Below is a small trained network, with its code and all its weights. Each question gives an input and a class and asks what happens when units are switched off, that is, made to give their printed mean instead of their output.

import numpy as np


def w(rows, s, z=0):
    codes = np.array(rows[::2]) - 128.0
    scale = np.full(codes.shape[1], s)
    scale[-1] = z or s
    return codes * scale


def norm(h):
    return h / np.sqrt((h * h).mean(-1, keepdims=True) + 1e-5)


def f(y):
    return np.maximum(y, 0)


def log_softmax(a):
    a = a - a.max(-1, keepdims=True)
    return a - np.log(np.exp(a).sum(-1, keepdims=True))


def net(x, mask):
    res = np.array(x, float).reshape(1, 7) / 4 @ E
    u = 0
    for l in range(2):
        y = f(norm(res) @ A[l][:, :-1].T + A[l][:, -1])
        res = res + np.where(mask[u : u + 7], y, B[l][:, -1]) @ B[l][:, :-1]
        u += 7
    return log_softmax(norm(res)[-1] @ U[:, :-1].T + U[:, -1])


A, B = {}, {}
E = w([
[211,115,180,73],'x0',
[150,22,124,128],'x1',
[129,129,126,128],'x2',
[132,126,123,126],'x3',
[128,130,128,129],'x4',
[78,111,76,2],'x5',
[124,127,130,128],'x6',
],0.0015)
A[0] = w([
[59,254,180,125,113],'L0N1',
[117,50,114,152,32],'L0N2',
[59,117,30,197,111],'L0N3',
[60,91,50,213,4],'L0N4',
[229,84,217,76,22],'L0N5',
[143,16,116,140,51],'L0N6',
[128,13,138,157,102],'L0N7',
],0.004,0.0017)
B[0] = w([
[230,123,50,119,247],'L0N1',
[223,220,47,164,160],'L0N2',
[153,186,254,58,254],'L0N3',
[174,213,221,56,211],'L0N4',
[81,253,196,81,233],'L0N5',
[190,210,62,175,193],'L0N6',
[162,202,83,157,216],'L0N7',
],0.0039,0.002)
A[1] = w([
[137,151,58,75,175],'L1N1',
[119,147,154,47,162],'L1N2',
[72,45,105,108,90],'L1N3',
[166,180,236,223,226],'L1N4',
[214,105,202,56,155],'L1N5',
[186,193,152,253,254],'L1N6',
[47,142,56,36,232],'L1N7',
],0.0027,0.0012)
B[1] = w([
[150,94,122,194,190],'L1N1',
[85,132,180,179,200],'L1N2',
[96,74,151,147,130],'L1N3',
[52,32,124,87,249],'L1N4',
[45,182,100,201,206],'L1N5',
[97,40,80,86,254],'L1N6',
[142,4,163,216,200],'L1N7',
],0.0033,0.0031)
U = w([
[81,232,215,85,254],'0',
[223,180,3,145,85],'1',
[59,14,127,156,34],'2',
],0.0065,0.00054)

Each question gives the input, the list of numbers given to net, and the class t.
The units are the neurons (one row each of A and B). Each row of codes is followed by its name. A weight is (code - 128) times the scale printed after its matrix; where a second scale follows, it is the last column's (A, B and U).
mask holds one flag per neuron, layer by layer. A switched-off neuron (its flag False) gives its mean, the last column of its row in B, instead of its output. The means were averaged over made-up inputs and are rounded, as every weight is.
A unit's drop is (log p(t) with every unit on - log p(t) with that unit switched off) / (log p(t) with every unit on - log p(t) with every unit switched off).
The circuit of an input: a set's keep is (log p(t) with only the set's units on - log p(t) with every unit switched off) / (log p(t) with every unit on - log p(t) with every unit switched off). Starting from the 12 units with the biggest drops (on a tie, the unit counted first), units are removed one at a time, each time the one whose removal leaves the highest keep (on an exact tie, the one counted first), for as long as the keep stays at least 0.8.
units of the circuit, in order: the units of the circuit, biggest drop first
most important unit: the unit with the biggest drop
top k neurons in layer l: the k neurons of layer l with the biggest drops, biggest first
drop of u: that unit's drop, to one decimal
input [6,-3,-3,5,7,-7,7], class 2: units of the circuit, in order -> (L1N4 L0N3 L1N6)
input [3,-6,-8,-6,-8,-1,6], class 1: units of the circuit, in order -> (L0N1)
input [-6,7,-2,7,-5,6,-8], class 1: units of the circuit, in order -> (L0N6 L0N2 L1N4)
input [-8,7,-1,-6,6,3,-8], class 0: units of the circuit, in order -> (L0N3 L0N4)
input [-6,-8,-6,-4,-8,2,8], class 1: top 2 neurons in layer 0 -> (L0N1 L0N5)
input [6,-4,3,-8,-8,7,3], class 2: units of the circuit, in order -> (L1N7 L0N3 L0N4)
input [-2,-3,1,-7,2,1,5], class 1: top 2 neurons in layer 0 -> (L0N1 L0N5)
input [5,-4,-6,2,4,8,4], class 2: top 3 neurons in layer 0 -> (L0N3 L0N4 L0N5)
input [7,-8,-8,-2,-8,2,-8], class 1: top 2 neurons in layer 1 -> (L1N4 L1N1)
input [5,-8,-7,-5,4,1,2], class 1: top 2 neurons in layer 0 -> (L0N1 L0N3)
input [-4,4,-5,2,-7,-4,-6], class 0: top 3 neurons in layer 0 -> (L0N4 L0N3 L0N1)
input [3,-8,-2,-3,-5,6,0], class 1: top 2 neurons in layer 0 -> (L0N1 L0N3)
input [-1,-8,-2,8,-4,8,3], class 1: top 2 neurons in layer 1 -> (L1N4 L1N6)
input [-6,5,7,-4,-4,-3,8], class 0: units of the circuit, in order -> (L0N4)
input [-2,-1,1,4,6,5,-6], class 2: top 2 neurons in layer 0 -> (L0N5 L0N4)
input [-7,3,3,6,7,4,-2], class 0: top 2 neurons in layer 0 -> (L0N3 L0N4)
input [-6,8,4,1,5,2,-2], class 1: top 2 neurons in layer 0 -> (L0N2 L0N6)
input [1,1,-1,5,-8,-4,-6], class 2: top 2 neurons in layer 0 -> (L0N3 L0N1)
input [-7,4,2,3,1,-7,0], class 0: top 2 neurons in layer 1 -> (L1N7 L1N1)
input [0,-2,-5,-2,0,7,0], class 2: most important unit -> L1N7
input [-8,1,-6,-7,2,-3,5], class 0: drop of L0N3 -> 0.4
input [-4,4,-8,2,-6,-3,2], class 0: drop of L0N3 -> 1.0
input [-6,3,-2,-2,-3,-5,-1], class 0: drop of L0N3 -> 1.0
input [0,-2,-8,-7,-6,7,-1], class 2: drop of L1N7 -> 0.1
